Below is a small trained network, with its code and all its weights. Each question gives an input and a class and asks what happens when units are switched off, that is, made to give their printed mean instead of their output.

import numpy as np


def w(rows, s, z=0):
    codes = np.array(rows[::2]) - 128.0
    scale = np.full(codes.shape[1], s)
    scale[-1] = z or s
    return codes * scale


def f(y):
    return y / 2 * (1 + np.tanh(0.7978845608 * (y + 0.044715 * y**3)))


def log_softmax(a):
    a = a - a.max(-1, keepdims=True)
    return a - np.log(np.exp(a).sum(-1, keepdims=True))


def net(x, mask):
    res = np.array(x, float).reshape(1, 8) / 4 @ E
    y = f(res @ A[0][:, :-1].T + A[0][:, -1])
    res = res + np.where(mask, y, B[0][:, -1]) @ B[0][:, :-1]
    return log_softmax(res[-1] @ U[:, :-1].T + U[:, -1])


A, B = {}, {}
E = w([
[154,160,110,111,112,192,128,206,75,99,224,109],'x0',
[70,142,145,86,117,254,176,89,100,184,159,152],'x1',
[100,110,109,117,107,138,150,104,157,99,153,148],'x2',
[125,140,142,152,128,118,124,138,135,137,124,102],'x3',
[128,230,95,105,156,151,150,93,112,64,88,99],'x4',
[119,197,106,152,49,83,117,147,135,177,120,194],'x5',
[161,124,122,106,145,129,120,132,98,146,113,145],'x6',
[43,110,50,155,149,145,146,199,50,100,112,147],'x7',
],0.0099)
A[0] = w([
[109,114,94,87,117,170,132,143,131,187,102,91,67],'N0',
[116,97,161,96,109,182,166,140,127,152,95,145,105],'N1',
[131,161,108,115,140,180,149,101,140,111,96,115,157],'N2',
[123,105,128,137,125,163,115,127,185,149,31,103,78],'N3',
[150,85,107,197,109,83,112,153,173,81,103,115,43],'N4',
[141,81,136,142,172,175,84,110,137,94,126,106,3],'N5',
[90,88,129,139,155,87,158,79,143,148,80,154,156],'N6',
[169,106,76,111,157,87,98,116,118,124,145,143,150],'N7',
[87,128,171,123,128,183,164,163,160,216,119,126,75],'N8',
[146,58,97,137,180,155,109,111,145,136,150,85,71],'N9',
[72,119,94,121,155,96,143,136,98,152,120,114,174],'N10',
[163,131,169,72,126,134,78,102,160,139,141,132,68],'N11',
[118,10,171,151,91,120,102,130,98,187,174,135,159],'N12',
[158,159,174,128,129,138,128,98,167,136,144,113,108],'N13',
[169,128,124,118,79,161,93,166,130,100,185,100,212],'N14',
[125,82,131,123,190,153,157,103,135,102,111,64,131],'N15',
[132,111,151,109,126,75,116,171,128,91,131,121,21],'N16',
[87,96,102,163,155,139,159,161,94,130,79,126,55],'N17',
[133,143,113,148,65,121,91,104,134,146,120,165,176],'N18',
],0.011,0.0027)
B[0] = w([
[139,100,125,198,129,65,160,120,192,123,156,139,160],'N0',
[154,141,69,209,143,137,174,85,201,105,173,118,187],'N1',
[161,150,115,160,136,76,61,16,129,81,123,101,193],'N2',
[105,60,163,82,134,187,183,166,115,153,71,85,187],'N3',
[142,161,117,159,183,210,84,102,173,88,149,123,219],'N4',
[126,157,120,201,96,162,17,189,144,182,124,156,171],'N5',
[154,69,84,92,122,209,176,118,71,207,115,79,224],'N6',
[128,151,48,181,156,125,119,76,163,137,165,109,177],'N7',
[155,158,80,254,185,112,146,91,208,100,153,96,205],'N8',
[85,166,113,157,33,140,89,162,155,155,138,173,184],'N9',
[70,101,147,5,117,100,127,144,129,151,161,187,172],'N10',
[78,100,173,57,205,108,159,196,141,84,222,176,210],'N11',
[117,214,127,102,50,38,137,81,98,22,59,51,255],'N12',
[123,65,156,63,96,94,155,205,114,56,204,191,206],'N13',
[114,42,128,112,87,222,178,125,111,175,41,33,215],'N14',
[105,229,184,102,55,173,66,147,160,179,115,167,216],'N15',
[228,85,110,227,187,154,158,103,208,117,169,124,165],'N16',
[75,112,209,121,218,25,152,200,122,79,211,128,180],'N17',
[87,133,110,131,76,105,136,184,142,203,106,175,193],'N18',
],0.0073,0.0096)
U = w([
[195,93,99,223,239,141,157,84,209,148,161,143,51],'0',
[106,25,213,52,177,79,160,212,126,94,203,204,75],'1',
[121,179,138,144,32,148,48,185,137,254,90,241,105],'2',
[154,4,121,78,139,225,208,138,76,186,47,54,99],'3',
[144,123,124,91,144,112,133,120,139,144,108,112,253],'4',
[154,160,151,89,109,65,121,54,89,51,37,111,116],'5',
],0.0081,0.0076)

Each question gives the input, the list of numbers given to net, and the class t.
The units are the neurons (one row each of A and B). Each row of codes is followed by its name. A weight is (code - 128) times the scale printed after its matrix; where a second scale follows, it is the last column's (A, B and U).
mask holds one flag per neuron, in row order. A switched-off neuron (its flag False) gives its mean, the last column of its row in B, instead of its output. The means were averaged over made-up inputs and are rounded, as every weight is.
A unit's drop is (log p(t) with every unit on - log p(t) with that unit switched off) / (log p(t) with every unit on - log p(t) with every unit switched off).
The circuit of an input: a set's keep is (log p(t) with only the set's units on - log p(t) with every unit switched off) / (log p(t) with every unit on - log p(t) with every unit switched off). Starting from the 12 units with the biggest drops (on a tie, the unit counted first), units are removed one at a time, each time the one whose removal leaves the highest keep (on an exact tie, the one counted first), for as long as the keep stays at least 0.8.
units of the circuit, in order: the units of the circuit, biggest drop first
unit that matters most: the unit with the biggest drop
k most important neurons: the k neurons with the biggest drops, biggest first
drop when u is switched off: that unit's drop, to one decimal
input [-7,-4,-6,6,4,-8,-3,0], class 2: 2 most important neurons -> (N15 N5)
input [-4,2,-6,-8,1,-8,2,3], class 2: unit that matters most -> N15
input [3,5,-1,-5,-7,-2,7,6], class 5: 2 most important neurons -> (N12 N11)
input [5,5,5,-1,5,-1,-7,1], class 0: 2 most important neurons -> (N12 N2)
input [-3,-7,-7,-8,-7,-8,0,-7], class 2: 2 most important neurons -> (N9 N5)
input [6,-8,2,-4,7,7,2,3], class 0: 2 most important neurons -> (N12 N16)
input [6,-6,3,-5,-3,-7,8,5], class 2: units of the circuit, in order -> (N9 N5)
input [-3,3,2,-7,7,-7,6,-3], class 2: 3 most important neurons -> (N15 N5 N12)
input [-5,-4,-3,4,-4,-8,2,8], class 1: 2 most important neurons -> (N17 N10)
input [-8,3,0,4,0,-5,-4,-8], class 1: 3 most important neurons -> (N13 N11 N14)
input [7,0,-6,5,-4,6,6,-1], class 3: 4 most important neurons -> (N14 N15 N9 N5)
input [-4,-3,4,0,2,-4,-6,0], class 2: 2 most important neurons -> (N15 N14)
input [5,3,1,6,-4,-3,6,3], class 4: 2 most important neurons -> (N6 N12)
input [-2,-7,8,1,-8,4,-5,-4], class 5: units of the circuit, in order -> (N12)
input [-4,-1,6,3,-7,-5,0,0], class 5: 3 most important neurons -> (N12 N18 N14)
input [3,3,8,-3,4,-8,6,-7], class 2: units of the circuit, in order -> (N15 N5)
input [8,-7,-2,-4,-4,-1,-4,-6], class 3: 2 most important neurons -> (N14 N8)
input [3,-7,2,7,-1,-8,1,-5], class 2: 2 most important neurons -> (N15 N9)
input [-7,-3,5,5,5,3,-8,-4], class 3: 2 most important neurons -> (N6 N3)
input [-5,-6,-8,-4,-4,0,8,-8], class 1: unit that matters most -> N11
input [-3,-6,-1,2,7,-4,-2,-8], class 1: units of the circuit, in order -> (N13 N11)
input [3,4,-6,-8,-8,5,4,7], class 4: drop when N13 is switched off -> 0.3
input [8,6,-3,2,-3,5,-3,5], class 3: drop when N7 is switched off -> 0.1
input [8,-2,7,-5,-3,-3,8,-7], class 3: drop when N17 is switched off -> 0.3
input [-8,-8,4,5,4,7,-2,4], class 0: drop when N17 is switched off -> 0.0
